-.20 .20 -.12 -.24 .18 -.11 .44
.00 .07 -.01 -.18 .10 .08 .31
-.06 .11 -.07 -.22 .13 -.02 .38
.03 -.13 -.08 -.33 .02 -.63 -.19
->
-.20 -.12 .18 .44
.00 -.01 .10 .31
-.06 -.07 .13 .38
.03 -.08 .02 -.19

-.06 .10 .06 .06 -.10 .20 .20 -.02 .02 .09
-.26 .04 .09 -.05 -.10 .15 -.02 -.17 -.06 .31
-.04 .08 .06 .01 -.16 .36 .37 .04 .02 -.05
-.20 -.09 -.01 -.20 -.11 -.04 .02 -.12 .19 .34
-.04 .04 .01 -.01 -.07 .01 .13 -.03 .15 .17
.40 .10 .00 .34 .27 -.01 -.17 .25 -.42 -.73
.10 -.02 .02 -.02 -.06 .39 .31 .16 -.15 -.46
->
-.06 .06 -.10 .20 .02
-.26 .09 -.10 -.02 -.06
-.04 .06 -.16 .37 .02
-.20 -.01 -.11 .02 .19
-.04 .01 -.07 .13 .15
.40 .00 .27 -.17 -.42
.10 .02 -.06 .31 -.15

-.43 .28 -.36
.63 -.28 -.29
-.29 .31 -.42
-.07 .10 -.74
-.62 .39 .10
.46 .11 -.22
.41 -.11 -.45
.02 .12 -.54
.22 .16 .09
->
-.43 -.36
.63 -.29
-.29 -.42
-.07 -.74
-.62 .10
.46 -.22
.41 -.45
.02 -.54
.22 .09

.20 -.33 -.02 .42 -.25 .19 -.34
.27 -.26 .14 .55 -.21 .10 -.68
-.15 .18 -.09 -.36 .16 -.08 .40
.25 -.21 .16 .51 -.16 .07 -.68
.21 -.20 .14 .43 -.17 .08 -.55
-.25 .22 -.17 -.52 .18 -.07 .69
.24 -.33 .03 .51 -.26 .18 -.48
.20 -.26 .05 .44 -.22 .14 -.44
.26 -.34 .04 .51 -.27 .18 -.52
.18 -.05 .21 .39 -.06 -.03 -.63
->
.20 -.02 -.25 -.34
.27 .14 -.21 -.68
-.15 -.09 .16 .40
.25 .16 -.16 -.68
.21 .14 -.17 -.55
-.25 -.17 .18 .69
.24 .03 -.26 -.48
.20 .05 -.22 -.44
.26 .04 -.27 -.52
.18 .21 -.06 -.63

.16 -.16 .32 -.16
.22 .04 .10 -.36
-.54 .17 .38 .07
.30 .22 .09 -.25
.18 .03 -.03 -.32
-.45 .09 .38 -.02
-.52 .16 .35 .09
-.53 .10 .39 .03
.27 -.04 .08 -.36
.23 .00 .05 -.32
->
.16 .32
.22 .10
-.54 .38
.30 .09
.18 -.03
-.45 .38
-.52 .35
-.53 .39
.27 .08
.23 .05

-.55 .11 .23
-.21 .03 .11
-.28 .09 .05
.32 .23 -.68
-.27 .12 -.02
.15 -.33 .51
.32 -.19 .12
.33 -.35 .40
->
-.55 .23
-.21 .11
-.28 .05
.32 -.68
-.27 -.02
.15 .51
.32 .12
.33 .40

.38 .39 .05 -.05 -.09 -.02 -.05 .05 -.06 .22 -.14 -.14 .04 -.11 -.08
.28 -.58 -.38 -.08 -.04 .03 -.02 -.11 -.04 .29 .04 .03 -.27 .08 -.63
-.39 .51 .61 -.09 .02 .09 -.14 .01 .04 -.44 -.01 -.09 .48 -.09 .36
-.56 .62 .54 .13 .16 -.03 -.44 .20 -.03 -.74 .11 .03 .52 .12 .67
->
.38 .05 -.09 -.05 -.06 -.14 .04 -.08
.28 -.38 -.04 -.02 -.04 .04 -.27 -.63
-.39 .61 .02 -.14 .04 -.01 .48 .36
-.56 .54 .16 -.44 -.03 .11 .52 .67
